arr =  -9   22   16    1   29   17  -22  -17    9
Report the entry just right of the largest entry.
17
Report the entry just right of the smallest entry.
-17
The entry just right of 22: 16

Questions about the table below.
1) Find the entry just left of 355.
2) Find the first entry, reading row by row.
3) Find the last entry, reading row by row.
4) Find the bottom-left entry.
5) Find the 5th entry, reading row by row.
6) Find the entry just right of -9.
7) Find the third entry from the end, reading row by row.
8) Find the entry directly below 517.
 433   109   470  -176  -214  -329  -294   396  -184  -313  -417  -517  -716  -298  -591  -473
-307   211  -676    74   309  -279   263   617   -11   125    67  -175  -252  -122    63   388
-567   -29    43    69    76   517   297  -328    25   148    11   516  -379    31    -9  -757
-147   473   355  -375  -195  -329   110  -601  -450    24    91  -354   633  -198  -117  -239
1) 473
2) 433
3) -239
4) -147
5) -214
6) -757
7) -198
8) -329

Read these off the table that follows.
1) Read off the largest entry.
2) Read off the largest entry in the last row.
3) Read off the top-left entry.
4) Read off the smallest entry in the last row.
5) Read off the entry just left of -14.
6) Read off the entry directly below the smallest entry.
7) Read off the 2nd entry on the diagonal from the top-right corner.
8) Read off the entry directly above the smallest entry.
array([[ -8,   4,   3, -10,   9],
       [ -2,   4,  -4,   0,   5],
       [ 10, -16,  12,  -4,   2],
       [  1,  -4,   5,   3,  -2],
       [-30,  31, -22,  22, -19],
       [  3,  -3,   4,  -4,   5],
       [-12,  16, -13,   4,  -1],
       [ 12, -16,  14, -14,  12],
       [ 15, -19,  12, -19,  14],
       [-11,   4,  -7,   4,   0],
       [-22,  19, -20,  14, -13],
       [ -8,   8, -12,  15, -15],
       [-10,   8,  -4,   5,   4],
       [ -1,   4,   2,  -8,  10]])
1) 31
2) 10
3) -8
4) -8
5) 14
6) 3
7) 0
8) 1

data =
[[  1  -2 -17 -18 -26 -20  -4   5  26 -25  22 -19  -8 -21  19  23]
 [-17  14  17   5   4   6 -12   8   1   4  -5  -9  -7  -9  -6  -8]
 [  2   2  -2  10   8  -1  -2  -3 -18  12 -14   9 -10   5 -16 -16]
 [-13 -13   3   4  14  11  13 -18 -16  -2 -14   2  14   8   0 -14]
 [ 16 -19 -33 -17  -5 -10   3 -11  -1 -25  11  11  -5  -5  -5  12]
 [ 33 -23 -10 -22 -11  10 -15 -18   9 -16   5  25  19  11   4  15]
 [ -8 -21  -9  -6  -7 -12  12 -12 -20   7 -15 -12   7   9  -6 -14]]
Which number is the largest entry in the last column?
Answer: 23
The first entry in the row that holds the largest entry is 33
The entry in the top-left corner: 1
The entry directly above the largest entry is 16
The largest entry in the first row is 26
Which number is the 3rd entry on the main diagonal?
Answer: -2
Which number is the third entry from the end, reading row by row?
Answer: 9
Which number is the bottom entry of the column that holds the smallest entry?
Answer: -9
The third largest entry is 25
The bottom-left entry -> -8
Which number is the top entry of the column that holds the smallest entry?
Answer: -17
Which number is the largest entry in the last row?
Answer: 12
The bottom-right entry -> -14
Which number is the entry just left of the smallest entry?
Answer: -19
Which number is the 2nd entry on the diagonal from the top-right corner?
Answer: -6
The entry just left of 13 is 11
Which number is the entry directly above the smallest entry?
Answer: 3
The smallest entry in the last column -> -16
The smallest entry in the first row: -26
The fifth-last entry, reading row by row: -12
The entry just left of 6 -> 4
Which number is the entry just right of the smallest entry?
Answer: -17

[[-16  23   2  -5 -26 -14 -14  21 -12   3   2]
 [  2 -23  -5   9  36  16   8 -16  -2  -7  -7]
 [  8   4 -11   9  12  12  10   3   6  -7  -7]
 [-17  25   2  -5 -28 -14 -14  21 -12   2   2]
 [ -5  24 -10  11  11   4  -3  23  -9 -12 -13]
 [ -2  13  -8   8  11   5   1  11  -5  -9  -8]
 [  2   8  -9   8  10   8   5   7   0  -7  -6]
 [ -4  19  -8  10  11   4  -2  18  -8 -10 -11]
 [ 24 -16  -6   2 -16  15  29 -25  31   1   3]
 [ 13   2 -13  11  14  17  16   1  11  -8  -9]
 [  0  10  -7   7  10   6   2  10  -2  -7  -7]
 [ 18   2 -15  12  14  19  18   0  17  -9  -9]
 [ -5  30 -10  13  12   3  -5  31 -11 -14 -16]
 [ -4  20  -9   9  11   5  -1  18  -9 -10 -11]
 [ 13   5 -13  11  15  15  13   3  13  -8  -9]
 [ 15   3 -14  12  16  16  15   2  13  -9 -10]]
The entry in the bottom-left corner is 15
Which number is the entry in the bottom-right corner?
Answer: -10
Which number is the maximum?
Answer: 36
Which number is the largest entry in the first row?
Answer: 23
Which number is the smallest entry in the last row?
Answer: -14
Which number is the top-left entry?
Answer: -16
Which number is the entry directly below the largest entry?
Answer: 12
Which number is the 5th entry from the end, reading row by row?
Answer: 15
Which number is the last entry of the smallest entry's row?
Answer: 2
Which number is the first entry of the largest entry's row?
Answer: 2
Which number is the third entry from the end, reading row by row?
Answer: 13
Which number is the minimum?
Answer: -28
The top-right entry is 2
The entry directly above the largest entry: -26
Which number is the second entry on the main diagonal?
Answer: -23
Which number is the first entry of the smallest entry's row?
Answer: -17
The 3rd entry on the main diagonal is -11
The 4th-last entry, reading row by row is 2

[17 13 26 10 -4 28]
The third entry from the right is 10
Report the 1st entry from the left.
Answer: 17
The entry just left of 26 is 13
